Each row has a name. Each question is about the rows just above it.

[ -3,   0,  -8, -37,   3,  25,  33,  43,  -7,  -4, -15, -11, -32, -72,  38,
   1,  -5,  12,   2, -11, -53,  69,  -5,  55, -78, -25,  63,   4,  43,   3,
  62, -18,  53,  46, -17,  16, -27,  18,  36, -17,  48,   4, -43,  16, -37,
 -35,   2,  84,  -3,   6,  53,   9,  -3,   5, -32,  -6,  37] : Sopuv
[ 14,  -1,  15,  52,  11, -33, -11, -71,   5, -22, -16,   6,  14,  48, -39,
 -46,   4, -34,   1,  35, -25, -59, -36, -18,  48,  31, -72, -23, -12,   6,
 -47,  17, -58, -28,  21,   2,  50, -20,   7,  17, -45, -26,  26,  -2,  13,
  65,  29, -52,  12, -25, -12,  28,  20, -65,  56,  10, -10] : nitim
[ 61,  33,   6, -26,  20, -83,  28, -41, -36, -14, -27, -58, -29,  -3,   1,
 -44, -42, -13, -26, -51, -53, -55, -11, -19,  -9,   2,  -5, -11, -46,  -5,
 -53,   2, -35, -58,  -2,  83, -58,  39, -28,  36, -33,  25,  25,  -5, -43,
  38, -23, -21,   6, -47,  31, -38,  -9, -28,   5,   0, -11] : safa
[-15, -31,  31,  51,  33,  81,  30,  40,  40,   7,  21,  15,  26, -13, -27,
 -11,  23, -15,   6,  47,  50,  59,  -8,   5,  58,  37,  37,  12, -31,  -9,
   8,  -8, -36, -49,  57, -36,  -2, -79,   1,   6,  52, -29,  23,  11,  37,
  17,  26,  32, -51,   7, -15,  52,  14,   8,  -1,  -9,  -3] : Tadu
[-55, -32,  -5,  24, -13,  84, -13,  39,  30,   5,  11,  54,  17, -17,   4,
  26,  41,   7,  26,  57,  14,  63,  -5,  40, -13,  -3,  13, -30,  62,   8,
  67,  -4,  42, -38,   1, -72,  10, -37,  48, -36,  40, -32, -37,  12,  28,
 -32,  34,  47,  -3,  42,  -7,  52,  14,   8,  -2,   0,  27] : bigi
Times [-58] occurs in safa:  3
After [ 31, -72, -23, -12,   6], its row goes on with  [-47,  17, -58, -28,  21,   2,  50, -20,   7,  17, -45, -26,  26,  -2,  13,
  65,  29, -52,  12, -25, -12,  28,  20, -65,  56,  10, -10]
After [52, 14,  8, -2], its row goes on with  [ 0, 27]

[  8,  17,  47,  16,  44, -31, -37, -63, -87, -91, -69,  10,  31,  39,  56,
  44,  37] -> Sal
[ 44,  37,  10,  16,  45,  66, -44, -29, -38, -60, -86, -91, -75,   4,  30,
  35,  57] -> Mafuv
[-91, -42,  27,  28,  49,  54,  43,  27,   5,  28, -55,  59,   0, -37, -41,
  31, -88] -> govum
[ 35,  61,  52, -11, -37, -47, -79, -89, -90, -27,  31,  28,  55,  51,  42,
  21,   7] -> Dufus
[ 55,  43, -45,   5,  26,  57,  61, -45, -36, -41, -74, -88, -92, -45,  27,
  28,  57] -> tozi
[ 43,  19,   7,  36,  60,  53, -13, -36, -47, -81, -89, -88, -23,  31,  29,
  55,  50] -> ses
[ 23,   5,  27,  27,  57,  -6, -37, -44, -78, -88, -90, -34,  30,  27,  53,
  52,  43] -> Bovis
[-91, -42,   6,  36,  60,  54,  43,  27,   5,  28,  55,  59,   0, -37, -41,
 -76, -88] -> suv
How many times does tozi hold [-45]?  3
Go on from [ 6, 36] to the end of its row.  [ 60,  54,  43,  27,   5,  28,  55,  59,   0, -37, -41, -76, -88]
After [ 7, 36, 60], its row goes on with  [ 53, -13, -36, -47, -81, -89, -88, -23,  31,  29,  55,  50]
After [-88, -23,  31,  29,  55], its row goes on with  [50]
After [16, 45], its row goes on with  [ 66, -44, -29, -38, -60, -86, -91, -75,   4,  30,  35,  57]

[ 11, -31,  27,  20, -74,   4,   6,  23, -35, -80] = vibar
[-10,   8,  16, -35,  29,  27, -72,   6,   9,  17] = bet
[   1, -100,  -36,  -13,    6,   15,  -37,   23,   27,  -80] = Gaz
[-96, -41, -15,   9,  17, -31,  24,  30, -80,   6] = vakor
[ -10,  -10,  -10, -100,   14,  -10,    6,   14,   14,   14] = tufe
[ 44, -11,  -4,  30,  -5,  27, -71, -11,   9,  17] = div
[-96, -41, -15,   9,  17, -31,  24,  23,  18, -37] = sibur
[-11, -11,   6,  20, -28,  -8,   7,  14, -35,  27] = ratok
[-77,  18, -36, -77,  29, -77,  29, -77,  29, -37] = Sose
[ 33, -41, -15,   9,  17, -31,  24,  23, -79,   6] = belo
The rest of the row after [24, 30]:  [-80,   6]
The rest of the row after [-11, -11]:  [  6,  20, -28,  -8,   7,  14, -35,  27]
Count of [-81] in Gaz:  0
After [ 27, -72], its row goes on with  [ 6,  9, 17]
Times [28] occurs in Sose:  0
Times [-10] occurs in tufe:  4

[  7,  76, -41,   1,  27, -28,  49]  Kuri
[ 48, -45,  27,  19,  43, -64,  -3]  Sasa
[-12,  64, -39, -41,  25, -53, -24]  fara
[28, 28, 28, 57, 57, 57, 28]  Dolim
[-40,  26, -17, -20, -82,  40,  -2]  bomo
[  7,  49,   7,   7,  49, -28,  49]  nes
[-16,  15, -28, -94,  -8,  32,  -9]  deg
[  7, -38, -41,   1,  18,  43, -38]  surad
[ 26, -11,  67,   7,  25, -54,  49]  Kuder
Times [50] occurs in nes:  0
How many times does Dolim hold [57]?  3
After [ 25, -54], its row goes on with  [49]
Count of [28] in Dolim:  4
Times [-38] occurs in surad:  2

[ 39,   3,  49,  30, -13,   8,  74,   8,  -4,  41,  11, -24,  56] -> tula
[ 47,   3,  46,  34,  28, -15,  80,  37,  31,  41,  11, -24,  57] -> zugi
[  4,  26,  -6,  16,  27,  26,  11,  39,  40, -21,   0,  57,   7] -> zolag
[-38, -12,  50,  30, -13,  -6, -76, -22,  39, -21,   1,   7, -54] -> vip
[-42,   6, -71, -58,  13,   1, -77, -20, -17, -36, -30,  25, -77] -> Dab
After [ 49,  30, -13], its row goes on with  [  8,  74,   8,  -4,  41,  11, -24,  56]
Times [39] occurs in zolag:  1
After [ 40, -21], its row goes on with  [ 0, 57,  7]
The rest of the row after [ 3, 49]:  [ 30, -13,   8,  74,   8,  -4,  41,  11, -24,  56]

